[[  32   41   34]
 [ -38   42   35]
 [  -4  -59 -106]]
->
[[ 32  41]
 [-38  42]
 [ -4 -59]]

[[ 30  -6 -28  74   2]
 [ 44 -51 -58  91   9]
 [-20  -5 -52  31  20]
 [ 32  15 -55  15 -13]
 [ 35  -4   7   8 -21]]
->
[[ 30  -6]
 [ 44 -51]
 [-20  -5]]

[[ 38  38  36 -99]
 [  9 -84 -29  81]
 [ 21  73   5 -73]
 [111  36 -39  10]
 [ -9 -38  -4  29]]
->
[[ 38  38]
 [  9 -84]
 [ 21  73]]

[[-63  41 -96  45]
 [ 26  94 -59 -92]
 [ 76  45 -66  18]]
->
[[-63  41]
 [ 26  94]
 [ 76  45]]

[[  4  13   3  -8  -1]
 [ 12  84  -6  -9 -10]
 [ -6 -18   5   0   9]
 [ 17  43 -12   3  -7]]
->
[[  4  13]
 [ 12  84]
 [ -6 -18]]

[[-16  44 -10 101]
 [-15  39  -8  92]
 [  1  -4  11  14]]
->
[[-16  44]
 [-15  39]
 [  1  -4]]
---
[[  21  -60   45  -22    0   27    7  -45  -14   44  -29   24]
 [  45   -8   -8   46   14   -3  -65   20   56  -41   11  -82]
 [ -34   -7   21  -18  -32  -31   40   30  -25    0    0   67]
 [ -46    6    0    8  -37  -32   30   -3  -34   41   -6   49]
 [   5    7  -45   14    0   29  -28  -12   60  -56    2 -102]
 [  -3   18  -44   14   46   26    0   26   43  -32    1  -67]
 [  38  -20   26   29   26   19  -80    0   43    0   30  -25]
 [   0   24  -43   15    0   24   12   31   34  -26    0  -60]]
->
[[  45   -8   -8   46   14   -3  -65   20   56  -41   11  -82]
 [  38  -20   26   29   26   19  -80    0   43    0   30  -25]
 [  21  -60   45  -22    0   27    7  -45  -14   44  -29   24]
 [   5    7  -45   14    0   29  -28  -12   60  -56    2 -102]
 [   0   24  -43   15    0   24   12   31   34  -26    0  -60]
 [  -3   18  -44   14   46   26    0   26   43  -32    1  -67]
 [ -34   -7   21  -18  -32  -31   40   30  -25    0    0   67]
 [ -46    6    0    8  -37  -32   30   -3  -34   41   -6   49]]

[[  3   8   6   5  -1   6   4]
 [ -2 -40 -10 -88 -99 -11 -10]
 [  5  -5   2 -17 -20  -6  19]
 [-12   2   3   4   7   4   7]
 [ -6   4  -3  19  24   3 -15]
 [  6  12  -4  42  53  -4  -6]]
->
[[  6  12  -4  42  53  -4  -6]
 [  5  -5   2 -17 -20  -6  19]
 [  3   8   6   5  -1   6   4]
 [ -2 -40 -10 -88 -99 -11 -10]
 [ -6   4  -3  19  24   3 -15]
 [-12   2   3   4   7   4   7]]

[[  8  22   9  41  35  -4 -22 -15   8]
 [  5 -14  25  47  18  -2   2  10  -9]
 [  3  20 -24  -7  10   0 -14 -18  14]
 [  1  26 -27 -14  11  -1 -20 -27  19]
 [ 18  18  -5  29  23  -7  -4 -15   1]
 [  7  15  19 113  63   2  -8 -23  -4]]
->
[[ 18  18  -5  29  23  -7  -4 -15   1]
 [  8  22   9  41  35  -4 -22 -15   8]
 [  7  15  19 113  63   2  -8 -23  -4]
 [  5 -14  25  47  18  -2   2  10  -9]
 [  3  20 -24  -7  10   0 -14 -18  14]
 [  1  26 -27 -14  11  -1 -20 -27  19]]

[[ 40  50 -14  60   6]
 [ 36  46 -11  55   6]
 [-37 -42   6 -55   7]
 [ 17  25   1  27   7]
 [-49 -49   1 -64   4]
 [-22 -32  15 -43  11]
 [ 70  61  -8 102 -25]
 [-17 -27  17 -36  11]
 [-44 -47   3 -60   5]]
->
[[ 70  61  -8 102 -25]
 [ 40  50 -14  60   6]
 [ 36  46 -11  55   6]
 [ 17  25   1  27   7]
 [-17 -27  17 -36  11]
 [-22 -32  15 -43  11]
 [-37 -42   6 -55   7]
 [-44 -47   3 -60   5]
 [-49 -49   1 -64   4]]

[[-19 -24]
 [-11   0]
 [ 21  34]
 [ 29 -23]
 [  9   9]
 [ 63  64]
 [  6 -18]
 [ 30  56]
 [ 25  28]
 [106  71]
 [-14  61]]
->
[[106  71]
 [ 63  64]
 [ 30  56]
 [ 29 -23]
 [ 25  28]
 [ 21  34]
 [  9   9]
 [  6 -18]
 [-11   0]
 [-14  61]
 [-19 -24]]

[[ 35  11 -51   8  31]
 [ 24  54 -66  10   3]
 [ 54  39 -94  16  37]]
->
[[ 54  39 -94  16  37]
 [ 35  11 -51   8  31]
 [ 24  54 -66  10   3]]

[[  2 -10]
 [-29 -33]
 [ -9  32]
 [ -6   8]
 [-31 -22]
 [ 39  34]
 [  9  17]
 [  7   4]
 [-15  16]
 [-32 -14]
 [ -8 -22]
 [ 67 -87]]
->
[[ 67 -87]
 [ 39  34]
 [  9  17]
 [  7   4]
 [  2 -10]
 [ -6   8]
 [ -8 -22]
 [ -9  32]
 [-15  16]
 [-29 -33]
 [-31 -22]
 [-32 -14]]
---
[[ -95    4   12  -55    5]
 [   4  -14  -10  -45   13]
 [  -7   26   51  -18  -19]
 [  46   75   66   96   29]
 [  57   53  -48  -23  -45]
 [ -22  -33   35   15 -111]
 [  34  -78  -69   25  -17]]
->
[[ -17   25  -69  -78   34]
 [-111   15   35  -33  -22]
 [ -45  -23  -48   53   57]
 [  29   96   66   75   46]
 [ -19  -18   51   26   -7]
 [  13  -45  -10  -14    4]
 [   5  -55   12    4  -95]]

[[ -5   5  -7  17 -12  -8]
 [ 18  26 -14  35 -12   9]
 [ 14  36 -63  34 -43 -70]
 [-19 -20  57 -34   4  94]
 [ 45  60 -21  32  22  38]
 [ 25  57 -45 -20 -55  15]
 [-24 -14 -14   0 -33 -42]]
->
[[-42 -33   0 -14 -14 -24]
 [ 15 -55 -20 -45  57  25]
 [ 38  22  32 -21  60  45]
 [ 94   4 -34  57 -20 -19]
 [-70 -43  34 -63  36  14]
 [  9 -12  35 -14  26  18]
 [ -8 -12  17  -7   5  -5]]

[[ 18 -71 -27  69   1  26  75]
 [ -3  18 -76 -19   9  35 -53]
 [  0   4 -33  78  -4  -4  12]
 [ 82 -47  53  -1 -20  49  65]
 [-23  -7  95 -26  -9 -65  25]
 [ 35  54 -36   5 -25  15 -72]]
->
[[-72  15 -25   5 -36  54  35]
 [ 25 -65  -9 -26  95  -7 -23]
 [ 65  49 -20  -1  53 -47  82]
 [ 12  -4  -4  78 -33   4   0]
 [-53  35   9 -19 -76  18  -3]
 [ 75  26   1  69 -27 -71  18]]

[[ -94  -48 -103   35   -8   13  -39  -65  -22  -31  112]
 [ -21   -9  -62   15  -20   16    9  -28    8  -24   42]
 [ -55  -42  -94   33  -21   37   -1  -70  -19  -58  103]]
->
[[ 103  -58  -19  -70   -1   37  -21   33  -94  -42  -55]
 [  42  -24    8  -28    9   16  -20   15  -62   -9  -21]
 [ 112  -31  -22  -65  -39   13   -8   35 -103  -48  -94]]

[[  15  -54]
 [ -18 -113]
 [   9  -85]
 [  22  -52]
 [  29  -11]
 [  38   -5]
 [  66   -4]]
->
[[  -4   66]
 [  -5   38]
 [ -11   29]
 [ -52   22]
 [ -85    9]
 [-113  -18]
 [ -54   15]]

[[-67  -9 -15 -48]
 [ 30 -67  13 -56]
 [ 14  54  43  37]
 [ 49 -42 -12  49]
 [ 67  14 -71 -52]
 [  1  19  83 -26]
 [-18  96 -54  19]
 [-84 -21  59  12]
 [ 28 -58  68  36]
 [ 51  64  -2  -6]
 [-26  28  37  93]]
->
[[ 93  37  28 -26]
 [ -6  -2  64  51]
 [ 36  68 -58  28]
 [ 12  59 -21 -84]
 [ 19 -54  96 -18]
 [-26  83  19   1]
 [-52 -71  14  67]
 [ 49 -12 -42  49]
 [ 37  43  54  14]
 [-56  13 -67  30]
 [-48 -15  -9 -67]]
---
[[  8  84  84 -71]
 [  1 -27  22  51]
 [ -7  20 -24 -34]
 [-16  40 -12 -35]]
->
[[  8  84]
 [  1 -27]
 [ -7  20]]

[[  68  -27   -9   55  -15]
 [ -46   20   10   76   36]
 [  45  -14  -39   68 -112]
 [ -22    5   68   56  -25]
 [  69  -30   23   47  -22]]
->
[[ 68 -27]
 [-46  20]
 [ 45 -14]]

[[  -6  -95  -55    2]
 [  -7  -95  -56    1]
 [  -6  -96  -55    2]
 [  22   98   59   20]
 [  -6 -105  -61    3]]
->
[[ -6 -95]
 [ -7 -95]
 [ -6 -96]]

[[ 9 80 42]
 [83 39 12]
 [88 22 24]
 [89 27 18]]
->
[[ 9 80]
 [83 39]
 [88 22]]

[[ -9 -88]
 [ 31  34]
 [-36  53]
 [ -7 -33]]
->
[[ -9 -88]
 [ 31  34]
 [-36  53]]

[[ -3 109 -34]
 [  3  97 -20]
 [  1  98 -44]]
->
[[ -3 109]
 [  3  97]
 [  1  98]]

[[ 35 -45  62  96  25]
 [ 24 -33  54  28  27]
 [ 71 -32  55  65 -28]]
->
[[ 35 -45]
 [ 24 -33]
 [ 71 -32]]

[[ -10  -69   21 -110]
 [  41   11  -74   -9]
 [ -64   77    0  -52]
 [   2  -22   42   15]]
->
[[-10 -69]
 [ 41  11]
 [-64  77]]
